Below is a small trained network, with its code and all its weights. Each question gives an input and a class and asks what happens when units are switched off, that is, made to give their printed mean instead of their output.

import numpy as np


def w(rows, s, z=0):
    codes = np.array(rows[::2]) - 128.0
    scale = np.full(codes.shape[1], s)
    scale[-1] = z or s
    return codes * scale


def norm(h):
    return h / np.sqrt((h * h).mean(-1, keepdims=True) + 1e-5)


def f(y):
    return y / 2 * (1 + np.tanh(0.7978845608 * (y + 0.044715 * y**3)))


def log_softmax(a):
    a = a - a.max(-1, keepdims=True)
    return a - np.log(np.exp(a).sum(-1, keepdims=True))


def net(x, mask):
    res = np.array(x, float).reshape(1, 8) / 4 @ E
    u = 0
    for l in range(2):
        y = f(norm(res) @ A[l][:, :-1].T + A[l][:, -1])
        res = res + np.where(mask[u : u + 3], y, B[l][:, -1]) @ B[l][:, :-1]
        u += 3
    return log_softmax(norm(res)[-1] @ U[:, :-1].T + U[:, -1])


A, B = {}, {}
E = w([
[18,101,255,20],'x0',
[128,130,129,125],'x1',
[129,127,126,128],'x2',
[125,125,127,125],'x3',
[176,62,8,30],'x4',
[126,127,127,129],'x5',
[49,200,96,85],'x6',
[130,131,130,125],'x7',
],0.0054)
A[0] = w([
[136,197,122,254,62],'L0N1',
[116,227,34,103,75],'L0N2',
[119,87,114,187,254],'L0N3',
],0.0098,0.0033)
B[0] = w([
[73,59,134,5,253],'L0N1',
[102,119,102,173,206],'L0N2',
[152,150,167,147,220],'L0N3',
],0.014,0.0042)
A[1] = w([
[253,25,133,149,109],'L1N1',
[196,14,251,87,5],'L1N2',
[70,134,241,119,37],'L1N3',
],0.0081,0.003)
B[1] = w([
[160,255,172,51,235],'L1N1',
[150,17,149,165,254],'L1N2',
[189,211,51,199,213],'L1N3',
],0.0088,0.0045)
U = w([
[183,46,182,75,89],'0',
[155,232,140,130,254],'1',
[33,107,98,67,73],'2',
[137,118,19,180,53],'3',
[165,120,187,253,81],'4',
],0.023,0.008)

Each question gives the input, the list of numbers given to net, and the class t.
The units are the neurons (one row each of A and B). Each row of codes is followed by its name. A weight is (code - 128) times the scale printed after its matrix; where a second scale follows, it is the last column's (A, B and U).
mask holds one flag per neuron, layer by layer. A switched-off neuron (its flag False) gives its mean, the last column of its row in B, instead of its output. The means were averaged over made-up inputs and are rounded, as every weight is.
A unit's drop is (log p(t) with every unit on - log p(t) with that unit switched off) / (log p(t) with every unit on - log p(t) with every unit switched off).
The circuit of an input: a set's keep is (log p(t) with only the set's units on - log p(t) with every unit switched off) / (log p(t) with every unit on - log p(t) with every unit switched off). Starting from all 6 units, units are removed one at a time, each time the one whose removal leaves the highest keep (on an exact tie, the one counted first), for as long as the keep stays at least 0.8.
circuit, biggest first: the units of the circuit, biggest drop first
top k neurons: the k neurons with the biggest drops, biggest first
top k neurons in layer l: the k neurons of layer l with the biggest drops, biggest first
drop of u: that unit's drop, to one decimal
input [-2,3,0,7,5,7,2,3], class 3: top 2 neurons	[L0N1; L0N2]
input [0,2,-4,3,7,-5,1,-5], class 3: circuit, biggest first	[L0N1]
input [1,-6,-6,1,-2,-3,-5,7], class 4: top 3 neurons	[L1N2; L0N1; L1N3]
input [-4,1,-8,0,8,5,-3,8], class 1: circuit, biggest first	[L1N1; L0N1]
input [7,7,-7,6,-1,-7,-2,6], class 4: circuit, biggest first	[L0N1; L1N1]
input [2,-6,4,8,-3,6,-8,7], class 4: top 2 neurons	[L0N1; L1N2]
input [0,7,-2,5,1,-7,7,-8], class 3: top 3 neurons	[L0N1; L0N2; L1N1]
input [-6,-7,8,8,-2,5,-7,3], class 0: top 2 neurons	[L0N1; L1N2]
input [-4,-3,7,7,4,-2,-4,3], class 1: top 2 neurons	[L1N1; L0N1]
input [0,3,5,-4,-4,0,-7,-3], class 0: top 2 neurons in layer 1	[L1N2; L1N1]
input [-8,-6,7,7,2,3,0,0], class 1: top 3 neurons	[L1N1; L1N2; L0N3]
input [6,-1,7,2,-2,6,-1,-4], class 4: top 2 neurons	[L0N1; L1N1]
input [8,-1,5,5,-2,5,2,-8], class 1: top 2 neurons	[L0N1; L1N3]
input [-7,7,-7,6,-5,-4,8,-5], class 2: top neuron in layer 0	[L0N1]
input [8,-8,1,-2,-3,4,-4,-6], class 4: top 2 neurons	[L0N1; L1N3]
input [-5,0,-3,-4,0,-3,-3,-1], class 0: top 2 neurons	[L0N1; L1N2]
input [-6,-4,-6,2,0,-4,3,-2], class 2: top 2 neurons	[L0N1; L1N3]
input [7,-6,-6,-2,-1,2,8,-4], class 1: top 2 neurons in layer 1	[L1N3; L1N2]
input [-3,7,-6,2,-1,-4,0,8], class 0: top 2 neurons in layer 0	[L0N1; L0N3]
input [4,1,-8,2,-3,4,-4,-5], class 4: top neuron in layer 0	[L0N1]
input [8,-3,8,5,-3,-4,1,-6], class 1: top 2 neurons in layer 1	[L1N3; L1N2]
input [-8,-4,-8,5,1,6,-2,0], class 1: top 2 neurons in layer 1	[L1N1; L1N2]
input [-1,8,5,-6,-2,-7,5,-2], class 2: drop of L1N3	0.0
input [-3,7,7,7,-7,6,5,8], class 2: drop of L0N1	1.0
